Here is a tiny trained network, its code and every weight. The questions are about switching its units off for an input and a class, where a switched-off unit gives its printed mean instead of its output.

import numpy as np


def w(rows, s, z=0):
    codes = np.array(rows[::2]) - 128.0
    scale = np.full(codes.shape[1], s)
    scale[-1] = z or s
    return codes * scale


def norm(h):
    return h / np.sqrt((h * h).mean(-1, keepdims=True) + 1e-5)


def f(y):
    return y / 2 * (1 + np.tanh(0.7978845608 * (y + 0.044715 * y**3)))


def log_softmax(a):
    a = a - a.max(-1, keepdims=True)
    return a - np.log(np.exp(a).sum(-1, keepdims=True))


def net(x, mask):
    res = np.array(x, float).reshape(1, 7) / 4 @ E
    u = 0
    for l in range(4):
        y = f(norm(res) @ A[l][:, :-1].T + A[l][:, -1])
        res = res + np.where(mask[u : u + 10], y, B[l][:, -1]) @ B[l][:, :-1]
        u += 10
    return log_softmax(norm(res)[-1] @ U[:, :-1].T + U[:, -1])


A, B = {}, {}
E = w([
[63,33,56,117,1],'x0',
[126,131,124,129,128],'x1',
[127,137,120,141,128],'x2',
[128,131,127,131,128],'x3',
[74,228,185,106,57],'x4',
[202,187,102,112,49],'x5',
[127,131,125,133,127],'x6',
],0.007)
A[0] = w([
[222,122,14,128,87,2],'L0N1',
[72,202,228,149,154,73],'L0N2',
[73,67,204,111,135,170],'L0N3',
[242,127,40,88,36,21],'L0N4',
[4,136,171,140,20,35],'L0N5',
[133,165,35,92,82,81],'L0N6',
[231,127,85,126,203,43],'L0N7',
[113,49,99,29,126,27],'L0N8',
[32,26,5,131,18,138],'L0N9',
[176,1,51,132,92,75],'L0N10',
],0.0072,0.0034)
B[0] = w([
[63,38,152,80,20,154],'L0N1',
[102,154,202,166,117,161],'L0N2',
[60,195,94,216,166,155],'L0N3',
[116,97,249,133,85,176],'L0N4',
[5,188,2,85,116,181],'L0N5',
[186,63,214,175,132,150],'L0N6',
[168,128,17,75,143,156],'L0N7',
[137,115,133,178,93,137],'L0N8',
[147,110,124,196,140,255],'L0N9',
[118,208,218,204,105,188],'L0N10',
],0.0067,0.0082)
A[1] = w([
[108,187,83,114,6,49],'L1N1',
[210,153,134,21,74,54],'L1N2',
[186,183,19,84,63,133],'L1N3',
[254,60,196,126,155,42],'L1N4',
[47,169,161,151,139,7],'L1N5',
[90,165,236,126,104,33],'L1N6',
[231,194,159,3,80,124],'L1N7',
[146,154,97,70,91,97],'L1N8',
[16,172,126,181,7,125],'L1N9',
[138,161,84,18,66,74],'L1N10',
],0.0066,0.0019)
B[1] = w([
[210,137,112,85,153,176],'L1N1',
[100,157,19,117,187,144],'L1N2',
[178,59,47,109,129,148],'L1N3',
[148,113,69,157,38,153],'L1N4',
[133,122,166,108,141,150],'L1N5',
[69,152,126,88,142,158],'L1N6',
[128,178,75,255,64,169],'L1N7',
[143,70,71,142,106,127],'L1N8',
[109,63,190,49,186,253],'L1N9',
[251,140,94,208,88,136],'L1N10',
],0.0065,0.0064)
A[2] = w([
[163,80,96,82,74,148],'L2N1',
[129,114,135,126,160,80],'L2N2',
[143,156,145,45,66,97],'L2N3',
[162,113,100,121,68,90],'L2N4',
[63,189,89,128,138,105],'L2N5',
[133,41,97,112,114,99],'L2N6',
[78,147,32,113,79,93],'L2N7',
[40,160,120,112,180,116],'L2N8',
[155,167,122,178,248,1],'L2N9',
[93,110,143,125,101,146],'L2N10',
],0.011,0.003)
B[2] = w([
[118,238,253,43,168,219],'L2N1',
[155,124,138,124,139,125],'L2N2',
[72,223,93,157,77,194],'L2N3',
[177,138,198,58,103,187],'L2N4',
[54,66,183,123,54,191],'L2N5',
[152,188,100,147,169,190],'L2N6',
[138,38,191,55,76,200],'L2N7',
[167,92,104,103,81,252],'L2N8',
[165,77,118,65,114,251],'L2N9',
[118,121,81,78,173,192],'L2N10',
],0.0077,0.004)
A[3] = w([
[200,188,57,107,85,124],'L3N1',
[178,127,57,144,91,3],'L3N2',
[58,254,124,55,30,160],'L3N3',
[113,239,98,184,90,69],'L3N4',
[38,178,199,45,164,23],'L3N5',
[45,129,150,86,112,107],'L3N6',
[45,96,141,212,159,67],'L3N7',
[191,102,203,153,102,121],'L3N8',
[201,69,66,65,235,97],'L3N9',
[47,184,176,73,163,146],'L3N10',
],0.01,0.0032)
B[3] = w([
[142,173,154,126,189,167],'L3N1',
[199,145,145,72,85,129],'L3N2',
[133,110,87,212,212,255],'L3N3',
[1,52,131,154,136,148],'L3N4',
[193,190,137,93,76,197],'L3N5',
[121,127,183,72,139,183],'L3N6',
[171,173,95,163,155,175],'L3N7',
[79,43,59,30,126,169],'L3N8',
[47,115,170,144,39,193],'L3N9',
[246,106,71,137,86,193],'L3N10',
],0.009,0.0085)
U = w([
[43,26,167,96,85,239],'0',
[223,208,134,79,121,2],'1',
[99,147,69,249,250,126],'2',
],0.018,0.0018)

Each question gives the input, the list of numbers given to net, and the class t.
The units are the neurons (one row each of A and B). Each row of codes is followed by its name. A weight is (code - 128) times the scale printed after its matrix; where a second scale follows, it is the last column's (A, B and U).
mask holds one flag per neuron, layer by layer. A switched-off neuron (its flag False) gives its mean, the last column of its row in B, instead of its output. The means were averaged over made-up inputs and are rounded, as every weight is.
A unit's drop is (log p(t) with every unit on - log p(t) with that unit switched off) / (log p(t) with every unit on - log p(t) with every unit switched off).
The circuit of an input: a set's keep is (log p(t) with only the set's units on - log p(t) with every unit switched off) / (log p(t) with every unit on - log p(t) with every unit switched off). Starting from the 12 units with the biggest drops (on a tie, the unit counted first), units are removed one at a time, each time the one whose removal leaves the highest keep (on an exact tie, the one counted first), for as long as the keep stays at least 0.8.
units of the circuit, in order: the units of the circuit, biggest drop first
k most important neurons: the k neurons with the biggest drops, biggest first
top k neurons in layer l: the k neurons of layer l with the biggest drops, biggest first
drop when u is switched off: that unit's drop, to one decimal
input [2,-6,1,-1,7,1,-3], class 1: units of the circuit, in order => (L3N5)
input [1,4,4,1,0,-7,3], class 2: 3 most important neurons => (L2N1, L3N7, L2N7)
input [-6,-7,-4,-8,-4,0,-5], class 0: units of the circuit, in order => (L3N9, L2N9)
input [2,8,2,4,3,2,-4], class 1: 2 most important neurons => (L2N1, L3N5)
input [1,-2,8,-6,0,-6,-8], class 2: 2 most important neurons => (L2N1, L3N7)
input [-6,-6,-7,6,1,1,-6], class 2: 4 most important neurons => (L1N9, L1N7, L0N9, L0N2)
input [3,-1,7,-3,6,1,-1], class 1: 2 most important neurons => (L1N1, L1N9)
input [0,-7,-5,-1,6,3,4], class 2: 2 most important neurons => (L3N3, L2N3)
input [6,-6,5,-8,4,1,-8], class 1: 2 most important neurons => (L1N9, L2N1)
input [-8,-7,5,0,1,-7,-5], class 1: 3 most important neurons => (L0N2, L0N9, L3N5)
input [1,-5,8,8,-7,2,-6], class 0: 3 most important neurons => (L0N5, L3N8, L0N10)
input [1,-8,-2,7,-4,4,3], class 0: 3 most important neurons => (L0N4, L0N10, L0N5)
input [-6,-4,7,4,-3,-7,8], class 0: 2 most important neurons => (L2N9, L3N9)
input [-3,-5,-3,-4,7,-5,5], class 1: top 2 neurons in layer 3 => (L3N5, L3N10)
input [1,8,-2,1,-4,7,7], class 0: units of the circuit, in order => (L0N4)
input [8,-2,8,-8,-1,-8,-3], class 2: 2 most important neurons => (L0N9, L3N7)
input [-3,-1,2,3,-6,-4,-7], class 0: drop when L3N9 is switched off => 0.6
input [-5,-8,-8,-5,-3,-1,-7], class 0: drop when L3N9 is switched off => 1.1
input [3,5,-7,4,6,2,0], class 1: drop when L3N5 is switched off => 0.0
input [-5,3,-4,-5,-6,-3,3], class 0: units of the circuit, in order => (L3N9)
